Below are the code and all the weights of a small trained network. Each question names an input and a target symbol and asks about switching units off, where a switched-off unit gives its printed mean instead of its output.

import numpy as np


def w(rows, s, z=0):
    codes = np.array(rows[::2]) - 128.0
    scale = np.full(codes.shape[1], s)
    scale[-1] = z or s
    return codes * scale


def norm(h):
    return h / np.sqrt((h * h).mean(-1, keepdims=True) + 1e-5)


def f(y):
    return np.maximum(y, 0)


def softmax(a):
    e = np.exp(a - a.max(-1, keepdims=True))
    return e / e.sum(-1, keepdims=True)


def log_softmax(a):
    a = a - a.max(-1, keepdims=True)
    return a - np.log(np.exp(a).sum(-1, keepdims=True))


def net(x, mask):
    ids = ['ΠΨαβδηξστω'.index(c) for c in x.split()]
    T = len(ids)
    res = E[ids] + P[:T]
    u = 0
    for l in range(3):
        q, k, v = (norm(res) @ M[l].T for M in (Q, K, V))
        z = softmax(np.where(np.tri(T) > 0, q @ k.T / 2**0.5, -1e9)) @ v
        res = res + np.where(mask[u], z, O[l][:, -1]) @ O[l][:, :-1]
        u += 1
        y = f(norm(res) @ A[l][:, :-1].T + A[l][:, -1])
        res = res + np.where(mask[u : u + 4], y, B[l][:, -1]) @ B[l][:, :-1]
        u += 4
    return log_softmax(norm(res)[-1] @ U[:, :-1].T + U[:, -1])


Q, K, V, O, A, B = {}, {}, {}, {}, {}, {}
E = w([
[135,77,7,203,171,112,130,78,111],'Π',
[142,182,65,97,160,120,133,90,106],'Ψ',
[114,103,182,159,152,116,67,112,153],'α',
[65,77,98,128,80,109,126,129,22],'β',
[223,105,193,136,100,83,116,135,68],'δ',
[105,120,198,165,151,175,83,117,140],'η',
[189,160,159,95,33,164,239,128,253],'ξ',
[68,200,123,146,128,196,130,162,140],'σ',
[155,115,44,30,189,135,102,216,46],'τ',
[143,96,100,173,123,165,176,194,96],'ω',
],0.018)
P = w([
[125,134,74,125,170,140,255,72,153],'0',
[251,75,132,120,68,162,36,38,131],'1',
[208,145,122,133,96,174,36,83,136],'2',
[186,183,114,132,102,167,41,120,148],'3',
[163,196,125,142,101,156,35,144,154],'4',
[143,186,124,132,100,159,23,150,163],'5',
[128,187,128,133,107,164,29,160,160],'6',
[112,196,128,130,105,169,36,177,164],'7',
[112,198,138,133,110,165,26,173,167],'8',
[92,205,133,126,112,179,30,183,160],'9',
[85,219,140,117,117,183,30,189,156],'10',
],0.0072)
Q[0] = w([
[226,155,145,175,155,196,103,240,153],'0.h1',
[172,43,108,35,160,28,254,210,85],'0.h1',
],0.0051)
K[0] = w([
[194,110,114,156,185,159,140,173,168],'0.h1',
[193,127,111,75,106,166,1,172,127],'0.h1',
],0.0086)
V[0] = w([
[81,32,160,66,119,148,137,173,48],'0.h1',
[178,81,125,252,129,57,216,191,176],'0.h1',
],0.0039)
O[0] = w([
[16,123,226,210,131,128,141,220,144,30],'0.h1',
[75,100,115,57,97,248,154,68,69,254],'0.h1',
],0.013,0.00031)
A[0] = w([
[130,134,224,80,43,227,125,136,127,52],'0.n1',
[152,98,57,101,145,167,67,254,60,240],'0.n2',
[196,19,66,199,83,100,127,245,12,248],'0.n3',
[193,101,186,47,142,100,112,74,104,1],'0.n4',
],0.0065,0.00084)
B[0] = w([
[98,133,131,135,147,1,83,160,180,217],'0.n1',
[123,114,197,178,68,99,122,69,138,248],'0.n2',
[214,225,207,135,111,220,73,51,62,254],'0.n3',
[40,217,151,119,112,129,130,166,116,157],'0.n4',
],0.0095,0.0075)
Q[1] = w([
[57,201,104,92,220,88,77,83,198],'1.h1',
[65,204,147,141,136,119,2,97,63],'1.h1',
],0.0086)
K[1] = w([
[87,125,162,78,254,191,242,93,159],'1.h1',
[160,124,171,128,129,158,164,118,76],'1.h1',
],0.0099)
V[1] = w([
[2,109,128,67,119,158,132,47,111],'1.h1',
[133,125,75,104,209,124,99,157,215],'1.h1',
],0.0068)
O[1] = w([
[52,170,163,42,196,25,254,169,139,125],'1.h1',
[96,201,223,178,195,113,88,91,89,2],'1.h1',
],0.0079,0.007)
A[1] = w([
[197,136,45,34,141,75,186,103,109,121],'1.n1',
[166,141,44,243,118,188,4,114,93,169],'1.n2',
[122,185,186,2,98,103,76,133,78,2],'1.n3',
[29,110,128,66,116,85,163,149,12,90],'1.n4',
],0.0061,0.0042)
B[1] = w([
[45,88,214,153,138,104,34,171,181,162],'1.n1',
[72,42,68,213,135,65,236,80,170,255],'1.n2',
[146,161,58,245,66,211,32,151,77,155],'1.n3',
[68,117,216,88,255,100,154,142,17,145],'1.n4',
],0.0086,0.0096)
Q[2] = w([
[255,153,116,99,115,122,144,117,115],'2.h1',
[192,111,210,115,18,155,186,61,108],'2.h1',
],0.0091)
K[2] = w([
[113,127,152,145,89,110,59,158,189],'2.h1',
[124,111,134,220,2,126,101,173,139],'2.h1',
],0.0095)
V[2] = w([
[101,53,253,225,117,127,23,63,240],'2.h1',
[139,139,114,205,24,219,140,201,184],'2.h1',
],0.0053)
O[2] = w([
[133,139,46,42,255,128,141,235,121,253],'2.h1',
[3,213,222,51,187,96,42,172,161,201],'2.h1',
],0.0091,0.0058)
A[2] = w([
[202,125,151,133,8,143,138,127,44,129],'2.n1',
[114,145,163,49,132,90,112,203,139,7],'2.n2',
[172,151,64,167,167,131,161,162,160,106],'2.n3',
[100,156,154,145,62,131,132,168,150,1],'2.n4',
],0.012,0.00087)
B[2] = w([
[185,148,70,99,24,198,207,211,17,254],'2.n1',
[197,139,125,77,128,194,226,68,108,242],'2.n2',
[110,64,194,115,127,142,126,104,103,216],'2.n3',
[228,93,129,125,188,55,1,136,131,231],'2.n4',
],0.0099,0.0063)
U = w([
[166,93,77,164,140,151,161,39,144,155],'Π',
[182,90,131,125,68,101,58,186,132,56],'Ψ',
[84,72,89,93,153,98,116,219,175,76],'α',
[77,101,203,71,77,124,96,82,115,119],'β',
[149,198,163,190,107,82,108,66,152,131],'δ',
[104,171,114,103,175,132,24,136,116,137],'η',
[164,132,124,39,124,142,154,124,192,251],'ξ',
[95,174,167,128,152,83,183,105,78,197],'σ',
[170,141,115,106,86,195,177,112,41,108],'τ',
[135,108,129,106,254,124,120,196,84,76],'ω',
],0.011,0.0024)

Each question gives the input, a string of symbols that net reads in full, and the target symbol t.
The units are the heads (2 rows each of Q, K, V and O) and the neurons (one row each of A and B). Each row of codes is followed by its name. A weight is (code - 128) times the scale printed after its matrix; where a second scale follows, it is the last column's (O, A, B and U).
mask holds one flag per unit, layer by layer, with each layer's heads first. A switched-off unit (its flag False) gives its mean, the last column of its rows in O or B, instead of its output. The means were averaged over made-up inputs and are rounded, as every weight is.
A unit's drop is (log p(t) with every unit on - log p(t) with that unit switched off) / (log p(t) with every unit on - log p(t) with every unit switched off).
The circuit of an input: a set's keep is (log p(t) with only the set's units on - log p(t) with every unit switched off) / (log p(t) with every unit on - log p(t) with every unit switched off). Starting from the 12 units with the biggest drops (on a tie, the unit counted first), units are removed one at a time, each time the one whose removal leaves the highest keep (on an exact tie, the one counted first), for as long as the keep stays at least 0.8.
circuit, biggest first: the units of the circuit, biggest drop first
k most important neurons: the k neurons with the biggest drops, biggest first
top k neurons in layer l: the k neurons of layer l with the biggest drops, biggest first
input τ Π α δ τ ξ Π β Ψ, target α: 2 most important neurons : 0.n3, 0.n2
input τ Π τ δ Ψ Π α Ψ δ ξ η, target α: circuit, biggest first : 0.n3
input τ η α, target α: circuit, biggest first : 0.n2, 0.n3
input ξ α β δ ξ β τ η τ τ, target η: circuit, biggest first : 2.n1, 1.n3
input Ψ ξ Ψ ξ η ξ Ψ β τ, target τ: circuit, biggest first : 0.n1, 0.n2
input Π α Π α α, target τ: 3 most important neurons : 1.n3, 1.n2, 0.n3
input η δ ω τ Ψ ξ α, target ω: circuit, biggest first : 0.n2, 2.h1
input α σ β ξ δ Ψ, target σ: 2 most important neurons : 0.n3, 1.n1
input β α Π Ψ α δ α τ β, target Ψ: circuit, biggest first : 0.h1, 1.h1
input η Ψ δ η Ψ Π ξ ξ α, target ω: circuit, biggest first : 2.h1, 1.n1
input Ψ δ α Ψ ξ τ β δ τ Ψ α, target Π: 3 most important neurons : 0.n3, 0.n2, 1.n1
input δ δ η ω α Ψ, target ξ: top 2 neurons in layer 2 : 2.n2, 2.n1
input ξ τ ω Π τ η, target η: 2 most important neurons : 1.n3, 1.n1
input Π η σ ω Ψ σ ξ δ τ ω, target Ψ: circuit, biggest first : 2.n4
input α δ η Ψ η α, target σ: 2 most important neurons : 0.n3, 0.n1
input ξ η τ σ σ τ, target Ψ: 3 most important neurons : 0.n2, 0.n3, 1.n2
input ω ξ η σ, target β: 2 most important neurons : 0.n3, 1.n2
input ξ β Π τ η τ, target Ψ: top 3 neurons in layer 1 : 1.n2, 1.n1, 1.n4
input δ ξ η β Ψ σ τ Ψ α, target ξ: 3 most important neurons : 1.n1, 1.n3, 0.n3
input η β σ β, target Ψ: circuit, biggest first : 0.h1
